Here is a tiny trained network, its code and every weight. The questions are about switching its units off for an input and a class, where a switched-off unit gives its printed mean instead of its output.

import numpy as np


def w(rows, s, z=0):
    codes = np.array(rows[::2]) - 128.0
    scale = np.full(codes.shape[1], s)
    scale[-1] = z or s
    return codes * scale


def norm(h):
    return h / np.sqrt((h * h).mean(-1, keepdims=True) + 1e-5)


def f(y):
    return np.maximum(y, 0)


def log_softmax(a):
    a = a - a.max(-1, keepdims=True)
    return a - np.log(np.exp(a).sum(-1, keepdims=True))


def net(x, mask):
    res = np.array(x, float).reshape(1, 3) / 4 @ E
    u = 0
    for l in range(3):
        y = f(norm(res) @ A[l][:, :-1].T + A[l][:, -1])
        res = res + np.where(mask[u : u + 9], y, B[l][:, -1]) @ B[l][:, :-1]
        u += 9
    return log_softmax(norm(res)[-1] @ U[:, :-1].T + U[:, -1])


A, B = {}, {}
E = w([
[154,254,173,227,37],'x0',
[226,71,197,109,91],'x1',
[63,246,106,57,149],'x2',
],0.0079)
A[0] = w([
[147,84,190,116,103,61],'L0N0',
[106,198,113,179,98,117],'L0N1',
[188,116,146,118,115,74],'L0N2',
[162,196,126,1,150,4],'L0N3',
[196,86,184,201,135,93],'L0N4',
[116,136,132,90,168,91],'L0N5',
[143,57,78,117,140,117],'L0N6',
[150,82,169,156,99,32],'L0N7',
[190,100,120,156,123,33],'L0N8',
],0.015,0.0048)
B[0] = w([
[138,105,141,148,90,198],'L0N0',
[81,187,183,179,119,246],'L0N1',
[142,89,97,164,98,188],'L0N2',
[8,81,145,119,103,210],'L0N3',
[159,108,73,127,74,255],'L0N4',
[110,95,132,124,150,174],'L0N5',
[179,147,138,171,158,225],'L0N6',
[158,125,137,102,71,191],'L0N7',
[146,118,109,130,82,178],'L0N8',
],0.015,0.0075)
A[1] = w([
[137,167,112,112,86,113],'L1N0',
[126,125,67,139,199,47],'L1N1',
[107,154,130,12,135,146],'L1N2',
[104,130,110,82,170,33],'L1N3',
[103,136,138,51,97,101],'L1N4',
[170,173,112,132,147,3],'L1N5',
[134,91,57,192,181,39],'L1N6',
[133,114,182,138,247,175],'L1N7',
[112,139,113,106,123,27],'L1N8',
],0.015,0.0028)
B[1] = w([
[135,119,151,84,212,211],'L1N0',
[167,134,190,83,130,198],'L1N1',
[161,32,71,204,77,186],'L1N2',
[168,107,124,96,75,181],'L1N3',
[135,72,40,192,167,180],'L1N4',
[151,110,123,38,119,131],'L1N5',
[150,162,131,60,107,236],'L1N6',
[100,161,146,9,123,255],'L1N7',
[95,122,116,146,175,137],'L1N8',
],0.011,0.0042)
A[2] = w([
[178,196,133,122,137,140],'L2N0',
[148,100,92,99,96,155],'L2N1',
[109,206,133,124,134,3],'L2N2',
[69,84,186,165,158,17],'L2N3',
[83,247,129,177,71,66],'L2N4',
[139,156,75,133,171,27],'L2N5',
[179,41,61,124,97,184],'L2N6',
[102,246,157,145,92,84],'L2N7',
[105,233,136,200,127,29],'L2N8',
],0.014,0.0025)
B[2] = w([
[106,51,150,143,118,163],'L2N0',
[132,182,157,160,102,196],'L2N1',
[161,155,115,148,148,172],'L2N2',
[97,117,54,161,108,173],'L2N3',
[143,132,113,109,221,253],'L2N4',
[176,97,90,82,164,128],'L2N5',
[168,195,126,176,73,255],'L2N6',
[145,189,146,155,233,233],'L2N7',
[176,124,145,155,244,226],'L2N8',
],0.011,0.0097)
U = w([
[6,82,93,144,76,95],'0',
[191,140,124,182,19,229],'1',
[123,136,155,19,106,2],'2',
[106,181,131,206,212,175],'3',
],0.02,0.003)

Each question gives the input, the list of numbers given to net, and the class t.
The units are the neurons (one row each of A and B). Each row of codes is followed by its name. A weight is (code - 128) times the scale printed after its matrix; where a second scale follows, it is the last column's (A, B and U).
mask holds one flag per neuron, layer by layer. A switched-off neuron (its flag False) gives its mean, the last column of its row in B, instead of its output. The means were averaged over made-up inputs and are rounded, as every weight is.
A unit's drop is (log p(t) with every unit on - log p(t) with that unit switched off) / (log p(t) with every unit on - log p(t) with every unit switched off).
The circuit of an input: a set's keep is (log p(t) with only the set's units on - log p(t) with every unit switched off) / (log p(t) with every unit on - log p(t) with every unit switched off). Starting from the 12 units with the biggest drops (on a tie, the unit counted first), units are removed one at a time, each time the one whose removal leaves the highest keep (on an exact tie, the one counted first), for as long as the keep stays at least 0.8.
circuit, biggest first: the units of the circuit, biggest drop first
top k neurons: the k neurons with the biggest drops, biggest first
top k neurons in layer l: the k neurons of layer l with the biggest drops, biggest first
drop of u: that unit's drop, to one decimal
input [-8,2,4], class 0: circuit, biggest first : [L0N3]
input [1,1,4], class 0: top 2 neurons : [L0N3; L0N6]
input [-5,4,1], class 2: top 3 neurons : [L0N4; L1N7; L0N6]
input [-7,-1,-5], class 2: top 2 neurons : [L1N7; L0N4]
input [-2,-7,0], class 2: top 2 neurons in layer 0 : [L0N1; L0N3]
input [-1,-6,-4], class 2: top 2 neurons : [L0N1; L0N4]
input [-5,1,2], class 2: top 2 neurons : [L0N6; L1N7]
input [1,1,6], class 0: top 2 neurons in layer 0 : [L0N3; L0N6]
input [-4,-1,4], class 0: drop of L0N3 : 0.4
input [1,3,2], class 0: drop of L0N3 : 0.5
input [-2,-4,2], class 0: drop of L0N4 : 0.2
input [-5,-2,3], class 0: top 2 neurons in layer 0 : [L0N3; L0N4]
